Here is a tiny trained network, its code and every weight. The questions are about switching its units off for an input and a class, where a switched-off unit gives its printed mean instead of its output.

import numpy as np


def w(rows, s, z=0):
    codes = np.array(rows[::2]) - 128.0
    scale = np.full(codes.shape[1], s)
    scale[-1] = z or s
    return codes * scale


def f(y):
    return np.maximum(y, 0)


def log_softmax(a):
    a = a - a.max(-1, keepdims=True)
    return a - np.log(np.exp(a).sum(-1, keepdims=True))


def net(x, mask):
    res = np.array(x, float).reshape(1, 8) / 4 @ E
    y = f(res @ A[0][:, :-1].T + A[0][:, -1])
    res = res + np.where(mask, y, B[0][:, -1]) @ B[0][:, :-1]
    return log_softmax(res[-1] @ U[:, :-1].T + U[:, -1])


A, B = {}, {}
E = w([
[122,145,106,123,122,126,128],'x0',
[136,139,133,113,100,134,153],'x1',
[127,136,120,122,123,128,130],'x2',
[127,141,110,127,131,126,128],'x3',
[131,106,153,132,137,135,120],'x4',
[145,97,178,138,124,122,151],'x5',
[173,2,39,63,130,110,164],'x6',
[21,144,139,54,239,124,221],'x7',
],0.01)
A[0] = w([
[173,217,194,149,105,110,51,169],'n1',
[120,156,166,106,141,135,143,104],'n2',
[254,43,39,142,47,101,76,192],'n3',
[83,107,128,145,120,159,96,92],'n4',
[138,54,95,131,78,124,130,103],'n5',
[69,137,145,85,203,130,192,140],'n6',
[176,97,95,148,114,159,132,137],'n7',
[130,166,145,192,112,98,107,148],'n8',
[221,122,131,74,146,113,100,126],'n9',
[58,71,119,75,172,94,186,98],'n10',
[65,250,236,147,198,118,150,159],'n11',
[143,113,132,147,168,167,112,94],'n12',
[97,111,123,245,115,102,127,184],'n13',
[101,62,74,57,249,126,232,77],'n14',
[175,63,84,204,136,109,80,169],'n15',
[34,226,209,116,214,112,162,134],'n16',
[145,45,65,83,118,124,145,151],'n17',
[210,214,181,192,64,158,37,228],'n18',
[103,90,96,119,175,142,196,81],'n19',
[111,228,181,196,139,136,120,255],'n20',
],0.0094,0.0051)
B[0] = w([
[83,170,167,87,136,73,83,206],'n1',
[96,116,109,134,138,141,98,154],'n2',
[209,124,93,242,155,171,149,245],'n3',
[115,119,127,140,120,117,105,132],'n4',
[174,86,143,148,166,126,127,169],'n5',
[74,98,101,87,156,156,125,226],'n6',
[131,132,95,160,146,123,114,162],'n7',
[113,178,125,100,86,131,119,172],'n8',
[127,145,62,143,111,143,129,156],'n9',
[147,88,124,40,119,141,107,211],'n10',
[57,83,145,211,128,193,131,250],'n11',
[143,86,156,144,90,99,137,130],'n12',
[125,177,133,135,104,127,102,166],'n13',
[127,143,114,3,130,59,157,250],'n14',
[162,186,88,154,121,134,132,188],'n15',
[66,77,113,188,131,174,194,249],'n16',
[197,81,110,132,167,96,117,201],'n17',
[142,221,204,83,104,55,104,242],'n18',
[147,78,152,71,120,107,105,181],'n19',
[61,168,216,138,81,149,107,230],'n20',
],0.023,0.015)
U = w([
[103,186,200,122,79,132,89,253],'0',
[14,64,155,108,129,254,176,27],'1',
[194,113,73,165,158,152,128,152],'2',
[122,58,90,5,163,130,158,45],'3',
],0.0079,0.00058)

Each question gives the input, the list of numbers given to net, and the class t.
The units are the neurons (one row each of A and B). Each row of codes is followed by its name. A weight is (code - 128) times the scale printed after its matrix; where a second scale follows, it is the last column's (A, B and U).
mask holds one flag per neuron, in row order. A switched-off neuron (its flag False) gives its mean, the last column of its row in B, instead of its output. The means were averaged over made-up inputs and are rounded, as every weight is.
A unit's drop is (log p(t) with every unit on - log p(t) with that unit switched off) / (log p(t) with every unit on - log p(t) with every unit switched off).
unit that matters most: the unit with the biggest drop
k most important neurons: the k neurons with the biggest drops, biggest first
drop when u is switched off: that unit's drop, to one decimal
input [7,4,1,4,6,-2,1,1], class 3: unit that matters most	n11
input [-5,-2,6,7,-7,-1,-1,0], class 0: 2 most important neurons	(n16; n6)
input [-8,4,-4,4,-4,-1,-7,1], class 1: 2 most important neurons	(n11; n16)
input [6,-4,-1,-7,1,-1,-1,0], class 0: 3 most important neurons	(n16; n6; n11)
input [-6,4,-2,3,6,-6,-1,0], class 0: 2 most important neurons	(n16; n6)
input [1,-5,-6,-4,1,2,1,5], class 3: 2 most important neurons	(n14; n20)
input [-5,-1,4,4,-7,4,-7,1], class 1: 2 most important neurons	(n11; n16)
input [-1,-7,-4,-6,7,8,-4,0], class 0: 2 most important neurons	(n6; n18)
input [5,7,-1,6,-1,-8,1,3], class 3: drop when n11 is switched off	0.1
input [-8,-7,7,4,8,-1,8,1], class 3: drop when n14 is switched off	3.6
input [4,1,2,0,-7,-1,-8,2], class 1: drop when n11 is switched off	0.5
